Below are the code and all the weights of a small trained network. Each question names an input and a class and asks about switching units off, where a switched-off unit gives its printed mean instead of its output.

import numpy as np


def w(rows, s, z=0):
    codes = np.array(rows[::2]) - 128.0
    scale = np.full(codes.shape[1], s)
    scale[-1] = z or s
    return codes * scale


def f(y):
    return y / 2 * (1 + np.tanh(0.7978845608 * (y + 0.044715 * y**3)))


def log_softmax(a):
    a = a - a.max(-1, keepdims=True)
    return a - np.log(np.exp(a).sum(-1, keepdims=True))


def net(x, mask):
    res = np.array(x, float).reshape(1, 7) / 4 @ E
    y = f(res @ A[0][:, :-1].T + A[0][:, -1])
    res = res + np.where(mask, y, B[0][:, -1]) @ B[0][:, :-1]
    return log_softmax(res[-1] @ U[:, :-1].T + U[:, -1])


A, B = {}, {}
E = w([
[127,126,128,130],'x0',
[153,254,142,134],'x1',
[128,130,130,128],'x2',
[79,122,163,225],'x3',
[48,148,73,105],'x4',
[129,126,128,127],'x5',
[93,134,202,88],'x6',
],0.0074)
A[0] = w([
[136,182,137,140,83],'neuron 0',
[111,51,124,128,23],'neuron 1',
[145,224,139,142,2],'neuron 2',
[184,113,164,140,61],'neuron 3',
[115,51,124,127,25],'neuron 4',
[160,120,110,61,26],'neuron 5',
[86,127,146,206,29],'neuron 6',
[140,129,133,133,39],'neuron 7',
[158,135,99,49,48],'neuron 8',
[53,149,80,108,11],'neuron 9',
[137,177,134,139,76],'neuron 10',
[90,127,145,202,36],'neuron 11',
[93,136,155,171,46],'neuron 12',
[121,74,125,126,54],'neuron 13',
[154,129,105,64,67],'neuron 14',
[153,128,133,137,39],'neuron 15',
[201,105,179,147,41],'neuron 16',
[174,119,40,179,43],'neuron 17',
[197,108,175,142,55],'neuron 18',
[70,121,246,58,4],'neuron 19',
[117,63,126,125,32],'neuron 20',
[121,72,125,125,47],'neuron 21',
[117,92,146,118,55],'neuron 22',
[42,153,78,103,37],'neuron 23',
[123,81,123,126,55],'neuron 24',
[93,128,143,199,42],'neuron 25',
[119,68,126,127,52],'neuron 26',
[146,213,137,144,11],'neuron 27',
[165,125,103,50,32],'neuron 28',
[128,81,117,124,36],'neuron 29',
[42,149,78,104,7],'neuron 30',
[199,106,178,147,42],'neuron 31',
[93,128,143,194,50],'neuron 32',
[167,122,49,181,52],'neuron 33',
],0.012,0.0087)
B[0] = w([
[129,108,89,84,176],'neuron 0',
[135,124,81,76,148],'neuron 1',
[142,114,85,29,201],'neuron 2',
[88,150,98,162,138],'neuron 3',
[137,124,86,75,148],'neuron 4',
[199,166,122,158,105],'neuron 5',
[189,118,120,161,155],'neuron 6',
[121,254,122,153,2],'neuron 7',
[190,117,117,174,180],'neuron 8',
[81,165,90,160,119],'neuron 9',
[133,121,99,91,137],'neuron 10',
[187,121,119,157,147],'neuron 11',
[187,168,119,160,95],'neuron 12',
[140,144,102,85,102],'neuron 13',
[183,134,125,178,156],'neuron 14',
[118,230,118,157,13],'neuron 15',
[75,134,90,179,190],'neuron 16',
[107,206,208,113,172],'neuron 17',
[74,141,88,173,192],'neuron 18',
[161,236,198,115,227],'neuron 19',
[142,143,94,74,114],'neuron 20',
[143,148,100,84,100],'neuron 21',
[150,182,120,90,57],'neuron 22',
[65,130,94,172,190],'neuron 23',
[141,156,106,86,79],'neuron 24',
[184,120,116,152,141],'neuron 25',
[141,138,94,82,121],'neuron 26',
[147,127,90,47,176],'neuron 27',
[196,135,118,162,153],'neuron 28',
[144,167,100,88,64],'neuron 29',
[76,154,82,161,141],'neuron 30',
[76,136,91,179,183],'neuron 31',
[186,124,116,148,139],'neuron 32',
[118,207,205,112,159],'neuron 33',
],0.038,0.0013)
U = w([
[194,109,91,40,112],'0',
[172,82,163,130,196],'1',
[254,97,139,172,91],'2',
[166,78,165,120,182],'3',
[111,121,104,164,114],'4',
[173,174,228,100,107],'5',
[171,61,172,111,149],'6',
[156,53,188,117,4],'7',
],0.0066,0.021)

Each question gives the input, the list of numbers given to net, and the class t.
The units are the neurons (one row each of A and B). Each row of codes is followed by its name. A weight is (code - 128) times the scale printed after its matrix; where a second scale follows, it is the last column's (A, B and U).
mask holds one flag per neuron, in row order. A switched-off neuron (its flag False) gives its mean, the last column of its row in B, instead of its output. The means were averaged over made-up inputs and are rounded, as every weight is.
A unit's drop is (log p(t) with every unit on - log p(t) with that unit switched off) / (log p(t) with every unit on - log p(t) with every unit switched off).
The circuit of an input: a set's keep is (log p(t) with only the set's units on - log p(t) with every unit switched off) / (log p(t) with every unit on - log p(t) with every unit switched off). Starting from the 12 units with the biggest drops (on a tie, the unit counted first), units are removed one at a time, each time the one whose removal leaves the highest keep (on an exact tie, the one counted first), for as long as the keep stays at least 0.8.
units of the circuit, in order: the units of the circuit, biggest drop first
most important unit: the unit with the biggest drop
k most important neurons: the k neurons with the biggest drops, biggest first
drop of u: that unit's drop, to one decimal
input [1,3,3,-5,1,3,-5], class 2: units of the circuit, in order : [neuron 8; neuron 14]
input [-7,-7,-3,8,-5,4,3], class 2: most important neuron : [neuron 6]
input [-4,8,0,3,-7,2,-1], class 0: units of the circuit, in order : [neuron 2; neuron 27]
input [-3,5,4,-6,8,7,2], class 4: units of the circuit, in order : [neuron 23; neuron 30]
input [-3,7,3,8,0,5,4], class 2: units of the circuit, in order : [neuron 6; neuron 12]
input [-6,-6,-3,0,1,2,-7], class 5: units of the circuit, in order : [neuron 17; neuron 33]
input [-3,-1,-6,5,8,-6,3], class 4: 3 most important neurons : [neuron 23; neuron 30; neuron 9]
input [-7,7,5,-4,-3,-1,-1], class 0: units of the circuit, in order : [neuron 2; neuron 27]
input [1,-7,1,5,6,-1,-7], class 0: units of the circuit, in order : [neuron 1; neuron 4; neuron 26]
input [-4,6,5,3,0,1,-6], class 0: 3 most important neurons : [neuron 2; neuron 27; neuron 0]
input [6,-6,5,3,-4,-5,-7], class 5: 2 most important neurons : [neuron 17; neuron 33]
input [-8,-8,-8,1,7,2,-8], class 0: drop of neuron 1 : 0.2
input [6,1,3,-2,-8,5,6], class 4: drop of neuron 31 : 0.1
input [-2,-4,-6,7,-8,-1,-4], class 4: drop of neuron 16 : 0.4
input [-4,-8,-5,-1,-5,6,7], class 0: drop of neuron 32 : 0.0
input [-7,3,1,-8,8,-6,4], class 2: most important unit : neuron 8
